Here is a tiny trained network, its code and every weight. The questions are about switching its units off for an input and a class, where a switched-off unit gives its printed mean instead of its output.

import numpy as np


def w(rows, s, z=0):
    codes = np.array(rows[::2]) - 128.0
    scale = np.full(codes.shape[1], s)
    scale[-1] = z or s
    return codes * scale


def norm(h):
    return h / np.sqrt((h * h).mean(-1, keepdims=True) + 1e-5)


def f(y):
    return y / 2 * (1 + np.tanh(0.7978845608 * (y + 0.044715 * y**3)))


def log_softmax(a):
    a = a - a.max(-1, keepdims=True)
    return a - np.log(np.exp(a).sum(-1, keepdims=True))


def net(x, mask):
    res = np.array(x, float).reshape(1, 2) / 4 @ E
    u = 0
    for l in range(2):
        y = f(norm(res) @ A[l][:, :-1].T + A[l][:, -1])
        res = res + np.where(mask[u : u + 14], y, B[l][:, -1]) @ B[l][:, :-1]
        u += 14
    return log_softmax(norm(res)[-1] @ U[:, :-1].T + U[:, -1])


A, B = {}, {}
E = w([
[251,2,173,96,144,85],'x0',
[112,61,116,108,89,246],'x1',
],0.0073)
A[0] = w([
[142,102,152,101,164,104,7],'L0N0',
[114,190,195,68,76,92,134],'L0N1',
[138,189,128,82,111,93,167],'L0N2',
[203,76,185,111,138,65,74],'L0N3',
[141,153,150,119,148,130,216],'L0N4',
[82,205,113,145,143,144,118],'L0N5',
[98,177,128,128,179,79,137],'L0N6',
[154,130,179,198,153,153,107],'L0N7',
[155,188,120,105,163,116,56],'L0N8',
[62,182,149,136,119,245,217],'L0N9',
[92,105,133,107,153,105,59],'L0N10',
[132,116,129,168,149,129,193],'L0N11',
[91,153,158,170,137,79,123],'L0N12',
[121,140,125,41,191,151,29],'L0N13',
],0.011,0.0014)
B[0] = w([
[102,113,108,114,114,171,154],'L0N0',
[135,130,128,158,128,121,158],'L0N1',
[110,114,134,152,122,109,167],'L0N2',
[120,118,78,82,176,151,252],'L0N3',
[125,131,151,131,136,98,141],'L0N4',
[157,104,173,71,165,131,228],'L0N5',
[123,107,116,169,104,120,202],'L0N6',
[94,114,127,122,138,129,129],'L0N7',
[138,127,131,158,112,123,155],'L0N8',
[111,130,2,35,101,170,255],'L0N9',
[134,149,129,143,118,144,124],'L0N10',
[110,114,136,117,137,104,135],'L0N11',
[140,132,127,170,117,122,181],'L0N12',
[139,159,130,159,129,176,122],'L0N13',
],0.018,0.0082)
A[1] = w([
[128,119,128,78,140,125,134],'L1N0',
[131,127,170,125,78,98,7],'L1N1',
[204,101,97,93,82,92,62],'L1N2',
[165,148,134,164,184,103,171],'L1N3',
[129,205,14,31,141,133,129],'L1N4',
[110,193,112,35,64,248,164],'L1N5',
[142,119,144,225,95,150,4],'L1N6',
[114,93,68,137,160,114,150],'L1N7',
[121,133,130,139,100,136,126],'L1N8',
[143,115,126,69,138,203,86],'L1N9',
[181,87,188,35,212,190,146],'L1N10',
[109,204,74,186,102,90,9],'L1N11',
[137,122,180,168,126,129,38],'L1N12',
[102,154,132,69,97,182,104],'L1N13',
],0.012,0.0018)
B[1] = w([
[155,104,98,117,72,155,158],'L1N0',
[148,102,121,166,147,97,126],'L1N1',
[91,161,92,157,162,142,150],'L1N2',
[116,133,96,110,74,207,137],'L1N3',
[124,53,215,170,108,126,248],'L1N4',
[162,83,148,35,212,180,212],'L1N5',
[114,124,211,75,121,115,140],'L1N6',
[145,251,121,88,115,130,175],'L1N7',
[140,72,133,151,138,131,124],'L1N8',
[142,118,119,87,186,95,192],'L1N9',
[124,72,182,82,120,188,199],'L1N10',
[143,113,113,110,153,154,137],'L1N11',
[69,100,146,144,99,186,131],'L1N12',
[178,104,147,103,199,134,165],'L1N13',
],0.013,0.019)
U = w([
[148,144,212,218,44,82,8],'0',
[173,252,51,142,98,102,32],'1',
[200,73,161,11,153,183,251],'2',
],0.011,0.0017)

Each question gives the input, the list of numbers given to net, and the class t.
The units are the neurons (one row each of A and B). Each row of codes is followed by its name. A weight is (code - 128) times the scale printed after its matrix; where a second scale follows, it is the last column's (A, B and U).
mask holds one flag per neuron, layer by layer. A switched-off neuron (its flag False) gives its mean, the last column of its row in B, instead of its output. The means were averaged over made-up inputs and are rounded, as every weight is.
A unit's drop is (log p(t) with every unit on - log p(t) with that unit switched off) / (log p(t) with every unit on - log p(t) with every unit switched off).
unit that matters most: the unit with the biggest drop
k most important neurons: the k neurons with the biggest drops, biggest first
k most important neurons of layer l: the k neurons of layer l with the biggest drops, biggest first
drop when u is switched off: that unit's drop, to one decimal
input [2,-6], class 1: most important neuron	(L1N5)
input [-3,-7], class 0: 2 most important neurons	(L0N9; L1N5)
input [4,-7], class 1: 3 most important neurons of layer 1	(L1N10; L1N5; L1N7)
input [-8,-6], class 0: 3 most important neurons of layer 1	(L1N4; L1N5; L1N9)
input [-5,-5], class 1: 3 most important neurons	(L1N4; L0N6; L1N5)
input [3,-6], class 1: 2 most important neurons	(L0N5; L0N9)
input [-3,-4], class 0: 2 most important neurons of layer 1	(L1N5; L1N10)
input [0,-5], class 0: 2 most important neurons	(L1N5; L0N9)
input [-8,-8], class 1: 2 most important neurons of layer 1	(L1N4; L1N10)
input [-1,-1], class 1: 2 most important neurons	(L0N6; L1N4)
input [-7,-6], class 0: 2 most important neurons of layer 1	(L1N5; L1N10)
input [2,-5], class 1: 2 most important neurons	(L0N5; L0N9)
input [-4,-3], class 0: 2 most important neurons	(L0N3; L1N5)
input [-6,-6], class 1: 2 most important neurons of layer 0	(L0N6; L0N3)
input [2,-7], class 1: unit that matters most	L1N4
input [-1,-6], class 0: drop when L0N9 is switched off	0.6
input [-1,-3], class 0: drop when L1N5 is switched off	0.1
input [-6,-7], class 1: drop when L1N13 is switched off	0.2
